In the rows, 128 means zero.
Each row has a class, written after it.
[128 128 159 133 129 126 118 133 160 127 178 157 196 134 132 144 101 166
  83 113 136 124 148 178 167 153 186 149  96 106 174 118 112 100 181 125
  26] : (32)
[124 127 143 100 135 112 125 109 127 119 144  94 146 128 110 127 117 148
 115 152 116 115 138 132 138 141 126 137  84 134 140 123 118 123 138 114
 141] : (32)
[156 117 169 105 133 141 121 143 110 134 118 125 134 143 116 109 149 107
 106 134 125 135 137 102 114 142 137 137 153 101 141 133 117 136 123 143
 126] : (145)
[123 127 128 102 124 143  85 114 149 135 145 112 112 130 133  98 147 148
 125 132  88 117 139 155 167 127 141 137 126 110  91 127 145 165 126 128
 124] : (30)
[134 116  99 141 129 122 134 162 128 128  85 113 106 163 118 136 143 113
 147 162 120  85 142 122 121 110 112 117  71 125 121 128 178 124 110 134
 183] : (123)
[ 82  99 149 191  96 128 145 138 135 121 124 164 135 143 137 126 155 140
 118 122 133 130 127 119 110  92 148 141  65 134 135 133 144 154 123 129
 182] : (56)
[126 163 120 100 123 115  58  99 130 155 130 106  96 151 130 112 111 110
  92 125 132 101 109 139 151 133 115 134 179 137 107 160 116  82 118 129
  70] : (125)
[103 132 118 118 123 144 103  90  93 125 145 191 160 155 109 149 109 163
 150 104  84 136 143 201 108 135 139 177  61 128 136 180 131 119 160  71
 104] : (68)
[130 153 136  98 103 120 110  96 128 160 142 110 145 123 149 138  79 113
  85 119 170 119 130 137 124 152 102 126 137 168 154 127 112  66 159 110
 103] : (139)
[143 114 155 133  96 107 110 154 125 158 147 157 132 156 112 120 136 137
 106 147 123 105 150 119 107 126 122 117 139 131 122 140 144 134 129 131
 144] : (145)
[148 175 140 117 131 156 107 115 162 155 118 133 164 150 136 108 147 118
 128 122 133  87 125 119 153 112 146 127 158 112 126 149 126 104 123 119
 135] : (35)
[144 148  95 122  95 149 115 167 177 145 114 119 137  80  86 105 124  93
 129 154 104  84 154 124 137 150 132  65 124 101 134  96 165 145 124 118
 137] : (189)
[120 117 106  86 134 146 154 121 148 119 140 201 137 102 149 118 119 167
 161 144 112 158 159 111 144 152 101 136  90 144 124  76 107  87 142 132
 136] : (56)
[127 115 156 154 109 124 120 129 124 129 129 119 142 123 129 114 125 115
 107  77 151 111 106 120 146 104 147 123 131 122 124 126 108 131 133 115
 134] : (30)
[ 86  87 120 135 119 226 140 107  64  97 122 176 168 120 168 168  92 136
 199 103 207 166 106 185  95 159 131 137 131 168 131  89 118 115 131 106
  91] : (139)
[104  95 150 125 111 148 117 169  92 160 176 159 151 157 146 159 110 120
 126 149 124 150 147 154 117 155 172 158  78 106 147 168 138 121 124 138
 158] : (68)
[104 147 149 132 107  73 124 131 128 171 171 136 137 187 118 153 134  89
  57 116 125 140 146 124 137 111 168 169  87  84 139 179 104 159 156 152
 142] : (30)
[102 126 160 103 134 135 120 132 136 151 110 110 152 134 103 182 167 123
  66  98 135 165 155 116 125 155 146 168  61  80 120 133 125 131 117 120
 165] : (180)
[120 124 153 141 123 155 123 126 100 129 167 174 122 104 160 129 127 123
 131 142 148 144 136 131 127 119 131 113 153 131 133 126  85 130 122 134
 112] : (189)
[132 133 157 100 113 126 120 132 109 110 155 127 160 134 149 116 127 153
 142 132 138 116 153 119 143  97 132 138 115 114 136 116 117 123 119 139
 124] : (145)
[138 146 134 118 112 119 120 114 114 111 140 106 135 143 134 155 134 115
  88 125 114 118 140 120 121 117 137 137  89 114 135 127 126 117 134 118
 127] : (125)
[112 148 113 101 149 138 107 128 136 141 126 127 128 141 137 156 117 115
 123 145 155 101 112 151 142 131 113 139 107 146 132 138 107  92 131 116
  92] : (125)
[140 114 173 135 114 139 133 148  90 108 118 115 142 154 138 138 138 140
 126 136 103 111 137 117 114 132 127 155  90 132 131 133 150 113 104  91
 168] : (28)
[122 137 116  62 124 159 106 196 155 168 123 183 182 195  87 130 184 150
 138 130  89 123 147 101 131 133 174 101 103  77 129 132 127 111 128 158
 169] : (56)
[112 144 162 164 136 133 151  82 135 100 107 126 125 144 148 126 138 121
 125 111 138 140 141  97 135 108 139 172 132 109 128 117 121 153 118 133
 116] : (32)
[ 80 116 172 133 135 136 149  98 138 130 120 170 112 145 164 122 160 153
 110  98 120 159 143  96 119 153 120 173 119 113 120 127 120 146 138 161
 144] : (30)
[137 127  85 122 124  93 123 161 140 165 158 151 127 124  89  98 130 157
  93 155 112 131 143 139 144 127 135 101  61 110 141 118 120 124 172 158
 160] : (56)
[111 112 188 210 115 132 129 108 122 120 131 114 160 130 153 102 123 167
 109 114 132 104 121 134 122 115 137 169 145 129 139 149 140 133 128 119
 120] : (35)
[106 117 138 129 125 141 137 147  82 111 135 150 127 166 151 109 151 139
 106 128  92 149 160 129 115 123 148 143  84  75 153 148 135 135 136 160
 108] : (189)
[134 117 155 143 146 170 134 108  51  80 143 146 151 151 162 116 110 141
 129 120  95 158 147 124 128 134 144 178 116 124 129 122  70 102 133 124
 105] : (180)
[ 93 113 109 107 128 108 118 120 136 121 133 150 145 194 107 149 117 127
 136 133 104  82 127 151 135 171 121 142 114 144 124 152 168 104 149 107
  96] : (30)
[ 97 120 190 127 131 133  89 181 108 163 155 173 166 169 124 110 141 170
 111 155 148 113 148 109 130 156 146 131 138 101 169 154 103 103 125 181
 125] : (145)
[104 136 173  86  98 120  88 124  98 142 167 118 164 162 131 157 161 167
 108  99 149 120 123 143 136 104 148 125 127 108 129 155 104 115 119 145
 135] : (28)
[110 124 139 155 101 101 144 144 117 135 149 101 151  99  85 133 106  94
 116 142 190 114 119 148 110  62 146  93  94 155 163 112  63 189 145 104
  96] : (32)
[154 156 172  96 105 128 140 144 128 162 131  67 145 132 166 156  95  87
 103 153 171 107 164 102 122 143 117 153 190 138 113  86 150 115 123 153
  98] : (123)
[ 86 119 142 171 154 111 179 116 130 111 101 107 128 182 125 110 130  99
 145 124 138 144 100  86 112 105 181 174 101 141 104 109  93 168 118 116
 156] : (180)
[125 116 133  98 100 173  98  88 121 124 114 117 130 134 142 118 137 133
 128  98 118 151 132 160 125 131 136 149 101 107 106 131 157 142 114 118
 175] : (139)
[123 205 130 153 122 147 145 115 191 124 114 135 142 111 118 121 136 114
  94 133 140 103 137 109 107 133 159  91 168 138 159  83 125 158 169 150
  57] : (32)
[124 164  98 169 145  97 149 118 109 121 125 138 144 180 113 150 131 137
 147 134 175 107 121 107 130 102 135 131 129 116 111 116 140 119 131 132
 147] : (35)
[ 91 125 103 106 124 126 134 135 112 136 121 145 128 172 132 143 131 106
 111 113 176 131 108 134 106 108 139  96 122 139 146 105  56 115 163 153
  45] : (125)
[146 160 100 145 101  61 132 125 175 161 136 131 117 118  83 136 129 103
 140 165 167  63 151  68 138 101 100  44 141 141 135  90 109 124 139 156
 183] : (123)
[144  87 139 158 119 174 136 138 119 120 117 139 131 124 164 158 140 156
 129 109 121 145 131 142 119 137 128 155  44 111 116 138 196 115 104 110
 252] : (139)
[164 120 119 105 159  98 174 146 138 117  99 131  70 107 101  78 159 123
 135 118 111 156 127  98 119  17  93 119 128 114 126 122  56 197 124 149
 111] : (32)
[114 170 102 125 123 126 142 108 103 118 110  92 145 167 123 161 109  94
 110 111 168 121  84 154 115 126 160 129 123 148 120 100  84 117 161 118
 103] : (28)
[120 190 131  67 143 177 152 131 142 147 103 186 144 163 141  90 152 134
 155 143  87 151 154  92  83 137 130 162 173 114 118 133 113 139 126 164
 121] : (35)
[ 95 161  71 161 126 172 164 153 156 155 105 123 158 147 108 146 113 103
 173 163 154 101 119 134 109 134 164 102  88 136 126  98 132 167 146 142
 168] : (32)
[ 72 120 106 138 156 115 140 147  97 183 151 196 142 172 122 163 135 161
 146 124 172 142 140 120 119 155 120 131  81 134 152 156 108  95 165 131
 104] : (30)
[132 116 197 190 128 121  99 141 130 163 158 158 142 110 123 106 141 160
 102 127 158 109 133 134 164 132 151 132  91 119 148 144 133 109 118 112
 196] : (220)
[152 159 118  74 115 101 126  92 158 193 161  80 139 114  83 127 121  97
 109 131 152 104 143 103 152 163 106 104 198 106  90 112 120 146 149 179
 164] : (180)
[104  91 195 141 176 175 115 133 121 136 113 141 115 104 179  96 158 149
 146 117 152 143 135 141 172 123 111 176 143 119 165 163 126 101  91 124
  64] : (220)
[113 117 152 183 124 103 152 162 104 125 136 171 109 127 123 127 143 174
  97 160 111 143 151 109  69 123 113 146  74 134 146 136 137 157 139 148
 176] : (145)
[119 121 160 119  97 127 105 117 148 171 130 134 120 139 142 122 112 130
 140 167  73 121 173 106 107 142 102 160 157 153 105 147 122 120 104 121
 143] : (123)
[140 114 120 122 150 149 122 132 137 140 131 109 107  49 119 106 138 167
 145 144 139 144 111 144 149 142 115 102 111 136 126  91  90 136 128 123
 141] : (28)
[151 110 153 136 125 103 137 133  74 157 161  45 114  93 181  73  77 118
  65 101 141 181  94  94 142 125 142 167 156 133 137 149  92  63 132 160
 126] : (56)
[ 99 125 139 136 113 161 133 179 128 147 134 204 127 123 111 111 141 145
 121 139  94 167 153 118  69 160 152 142 117  97 149 133 122 163 129 176
 108] : (125)
[113 132 120 202 134  97 109 167 173 151 120 174 103 112  95 130 136 159
 121 166 133  99 151  97 134 139 114  90 133 114 150 114 117 120 128 183
 147] : (123)
[111 192 104  67 107 138 104 117 160 134 123 176 105 187 145 123 151  78
 106 139  73 136 162  99 103 127 150 133 149 116 141 156 127 110 126 146
  36] : (125)
[188 148 113  81 127 138 123 133 149 182 142 105 114 115  95 100 138 104
 144 180 110  81 154 106 151 125  90  89 142 112 110 139 143 153 120 153
 223] : (32)
[122 110 191 215 166 115 136 156  87 125 142 152 133 161 154 163 130 146
  54  97 172 133  98 156 131 108 158 188  83 134 149 161 107 124 160 102
 102] : (30)
[134 152 141 123 115 136  71 122 128 143 128 153 151 147 106 128 106 133
 114 114 137  89 138 168 169 129 140 135 108 102 117 124 114 114 139 114
 149] : (68)
[120 136 182 166 115 195 122 116 125 174 152 155 145 121 194 104 109 118
 120 133 100 172 139 123 115 151 153 208 197 110 124 188 103 126 105 158
 130] : (35)
[120 176 117 121 141 124 141 148 180 117 116 186 147 126  87 143 145 153
 147 133  92 101 153 117 120 153 127 136 109  90 119 125 194 138 121 123
 157] : (189)
[136 129  86  80 122 142 108 112 133 147 107 104 140 166 120 142 128 106
 144 105 135 112 119 148 141 104 116 109 116 123 130 145 123 102 136 110
 130] : (139)
[124 141 135  85 122 159  82 164 123 161 150 151 139 147 111 166 163 137
 101 141 109 125 167 158 143 147 133 141  95  83 109 153 164 153 123 134
 149] : (30)
[129 139 114  70 145 171 109  97 132 122 153 173 145 144 146 155 129 107
 180 120 100 128 128 142 163 135 130 154 144 130 105 159 103 106 116 101
 121] : (30)
[138 138 140 117 112  73 109  95 100 117 115  38 106 130 105 131 132 125
 107 115 126 125 130 116 113  75 117 140 145 125  98 124 123 151 113 120
 123] : (123)
[137 125 167 128 160 131 132 101 167 143 112 124 115 112 113  92 131 136
 126 145 105 118 122 128 131 111 110 151 139 158 135 142  85 155 135  88
  96] : (32)
[115 149 184 183 163 130 132 181 126 142  47  49 110 133 127 125 163 151
  84  83 192  97 108  91 137  96 105 162 162  97  91  96 176 174 104 146
 138] : (30)
[123 137 146  93 114  80 142 136 115 146 144 113 131 153 131 116 144 143
 104 126 158 118 142  91 113 106 114 120 110 115 139 130 138 123 136 168
 156] : (145)
[119 147  81 117 120 167 173 113 180  61  98 151 135 122 188 173  94  94
 161 117 129 119 129 117 126 140 110 126 138 158 146  80 157  73 127 128
  88] : (139)
[106 127 132 148 143  96 142 104 112  88 132 128 129 143 116 134 126 135
 119 115 118 129 131 110 131 116 126 157 100 127 133 136 108 118 126 125
 123] : (180)
[116 111  76 180 141 174 172 139  97 110 101 204 139 143 134 133 106 116
 184 125 145 123 121 138 119 124  98 134 143 144 145 121 113 107 155 142
  82] : (56)
[122 117 175 144 106 118  93 146 155 151 147 117 133 167 144 109 109  90
  96 143 115  78 109 143 152  96 165 128 140 141 143 159  89 127 129 124
 128] : (68)
[122  88 134 220  98 115 118 167 144 154 136 181  94 170 150 145 127 141
  68 127 116 113 148 153 135 125 126 157 100  88 113 150 166 139 134 177
 136] : (125)
[122 157 147 155 115  76 112  79 127 124 145 128 133 143  92 112 127 127
 121 119 164  78 137  94 148  97 110 105 170 146 116 114  95 131 134 122
 118] : (180)
[150 116 151 112 131 126 128  93 117 132 143 113 120 110 115 128 136 132
 124 150  96 134 155  99 122 138 100 130 128 136 137 143 115 127 122 103
 142] : (32)
[151 100 125 126 126 151 136 167 156 122 133 165 161 104 106 137 127 120
 116 113  99 127 121 112 119 166 159  93 107 109 172 112  92  86 148 124
 100] : (125)
[ 99 165  94 150 106  91 169 121 194 163 141 133 167 100 100 134 135  80
 125 132 173 108 126  72 120 108 152  61 109 123 194 124  73 121 158 148
 137] : (35)
[114 160  75 173 106 155 136 133 114 130  88 101 124 153 108 170 150  90
 134 110 129 137 126 137  96  95 159 110 117 124  95 107 152 157 123  99
 141] : (220)
[138 120 113 193 125 145 162 128 169 135 117 215 129 122 112 100 115 126
 140 132 115 111 138 127 114 132 130 100 130 146 161 115 100 137 171 126
  86] : (32)
[ 99 146 112 130 121 104 131 119 147 124 137  82  92 106 159 135 136 121
  70 131 131 136 124 115 144 120 128 109 104  98 123 112 121 126 132 182
 161] : (189)
[103 119 110 149 164 120 119 162 119 146 118 154  93 171 121 128 106 157
 113 155 128 123 124 201 149 129 110 201  75 128  77 133 151 174 145 127
 128] : (30)
